Below is a small trained network, with its code and all its weights. Each question gives an input and a class and asks what happens when units are switched off, that is, made to give their printed mean instead of their output.

import numpy as np


def w(rows, s, z=0):
    codes = np.array(rows[::2]) - 128.0
    scale = np.full(codes.shape[1], s)
    scale[-1] = z or s
    return codes * scale


def f(y):
    return np.maximum(y, 0)


def log_softmax(a):
    a = a - a.max(-1, keepdims=True)
    return a - np.log(np.exp(a).sum(-1, keepdims=True))


def net(x, mask):
    res = np.array(x, float).reshape(1, 8) / 4 @ E
    y = f(res @ A[0][:, :-1].T + A[0][:, -1])
    res = res + np.where(mask, y, B[0][:, -1]) @ B[0][:, :-1]
    return log_softmax(res[-1] @ U[:, :-1].T + U[:, -1])


A, B = {}, {}
E = w([
[127,124,130,129,129],'x0',
[129,130,127,126,127],'x1',
[46,110,25,142,124],'x2',
[123,121,134,128,132],'x3',
[75,218,180,203,162],'x4',
[124,119,133,131,135],'x5',
[121,120,137,128,131],'x6',
[127,152,112,43,245],'x7',
],0.011)
A[0] = w([
[169,80,162,151,180,90],'neuron 1',
[108,95,175,131,105,177],'neuron 2',
[155,156,114,94,196,69],'neuron 3',
[47,151,111,65,150,146],'neuron 4',
[223,119,68,80,98,62],'neuron 5',
[152,158,121,97,222,46],'neuron 6',
[188,76,129,141,153,126],'neuron 7',
[111,195,130,170,141,83],'neuron 8',
[53,94,94,131,141,218],'neuron 9',
[2,132,5,131,134,94],'neuron 10',
[55,75,86,145,144,105],'neuron 11',
[109,176,142,71,156,80],'neuron 12',
[174,88,101,42,80,181],'neuron 13',
[158,152,130,178,57,50],'neuron 14',
[153,127,123,99,236,26],'neuron 15',
[98,195,160,162,136,132],'neuron 16',
[184,6,100,92,113,191],'neuron 17',
[186,135,190,106,146,145],'neuron 18',
[60,235,174,159,138,90],'neuron 19',
[123,120,161,171,55,104],'neuron 20',
[86,192,165,172,160,108],'neuron 21',
[247,162,246,110,124,110],'neuron 22',
[141,147,143,104,163,135],'neuron 23',
[92,117,149,155,60,113],'neuron 24',
[136,116,162,173,73,63],'neuron 25',
[89,125,108,108,148,251],'neuron 26',
[104,232,174,191,163,127],'neuron 27',
[189,142,218,106,123,125],'neuron 28',
[127,201,92,69,213,36],'neuron 29',
[209,142,217,106,152,50],'neuron 30',
],0.0096,0.0013)
B[0] = w([
[129,139,116,128,125,161],'neuron 1',
[165,127,117,145,86,156],'neuron 2',
[210,48,104,151,86,185],'neuron 3',
[163,109,93,180,106,182],'neuron 4',
[71,115,196,57,211,194],'neuron 5',
[209,81,94,138,87,197],'neuron 6',
[85,170,188,86,159,164],'neuron 7',
[94,94,171,53,129,176],'neuron 8',
[103,178,93,169,112,188],'neuron 9',
[90,213,45,187,133,248],'neuron 10',
[87,187,100,161,119,189],'neuron 11',
[201,76,93,122,93,172],'neuron 12',
[66,133,201,80,136,211],'neuron 13',
[202,75,131,148,152,184],'neuron 14',
[193,71,104,160,96,200],'neuron 15',
[94,93,190,69,151,186],'neuron 16',
[64,149,217,43,164,227],'neuron 17',
[116,165,92,183,137,196],'neuron 18',
[47,87,204,54,138,212],'neuron 19',
[254,71,105,156,127,191],'neuron 20',
[50,87,194,92,189,194],'neuron 21',
[81,239,61,172,141,252],'neuron 22',
[189,101,90,176,98,165],'neuron 23',
[192,75,102,169,105,183],'neuron 24',
[170,50,100,172,90,181],'neuron 25',
[142,134,150,165,109,167],'neuron 26',
[98,127,195,56,174,218],'neuron 27',
[114,216,21,160,95,209],'neuron 28',
[201,96,117,133,65,208],'neuron 29',
[125,172,67,147,110,216],'neuron 30',
],0.0064,0.011)
U = w([
[88,251,114,159,150,252],'0',
[68,104,207,28,161,80],'1',
[190,37,137,149,142,34],'2',
],0.013,0.0019)

Each question gives the input, the list of numbers given to net, and the class t.
The units are the neurons (one row each of A and B). Each row of codes is followed by its name. A weight is (code - 128) times the scale printed after its matrix; where a second scale follows, it is the last column's (A, B and U).
mask holds one flag per neuron, in row order. A switched-off neuron (its flag False) gives its mean, the last column of its row in B, instead of its output. The means were averaged over made-up inputs and are rounded, as every weight is.
A unit's drop is (log p(t) with every unit on - log p(t) with that unit switched off) / (log p(t) with every unit on - log p(t) with every unit switched off).
The circuit of an input: a set's keep is (log p(t) with only the set's units on - log p(t) with every unit switched off) / (log p(t) with every unit on - log p(t) with every unit switched off). Starting from the 12 units with the biggest drops (on a tie, the unit counted first), units are removed one at a time, each time the one whose removal leaves the highest keep (on an exact tie, the one counted first), for as long as the keep stays at least 0.8.
circuit, biggest first: the units of the circuit, biggest drop first
unit that matters most: the unit with the biggest drop
top k neurons: the k neurons with the biggest drops, biggest first
drop of u: that unit's drop, to one decimal
input [5,-6,4,8,-3,4,0,3], class 0: circuit, biggest first : neuron 10
input [2,-6,-5,4,-6,2,-7,1], class 1: top 2 neurons : neuron 10; neuron 17
input [-6,7,-8,1,-1,-5,7,7], class 0: top 3 neurons : neuron 22; neuron 28; neuron 30
input [6,-3,6,1,-6,-3,-7,1], class 0: top 2 neurons : neuron 10; neuron 19
input [-3,0,-8,2,0,4,4,7], class 0: top 2 neurons : neuron 22; neuron 28
input [-6,8,-5,8,7,5,-3,2], class 1: top 2 neurons : neuron 19; neuron 27
input [5,6,7,-7,-8,-3,4,-3], class 1: top 3 neurons : neuron 17; neuron 22; neuron 5
input [-2,7,2,-1,0,-6,-4,-3], class 2: top 2 neurons : neuron 22; neuron 28
input [4,3,5,-5,7,-8,-1,-8], class 2: top 2 neurons : neuron 20; neuron 24
input [-2,-4,7,7,2,4,1,8], class 2: drop of neuron 3 : 0.2
input [-1,4,-3,2,1,4,-6,4], class 2: drop of neuron 15 : 0.1
input [-3,8,-4,7,5,7,-1,-2], class 1: drop of neuron 21 : 0.2
input [7,-5,3,6,8,3,3,-1], class 1: drop of neuron 1 : 0.0
input [0,-1,-8,6,-2,7,1,-5], class 0: unit that matters most : neuron 22
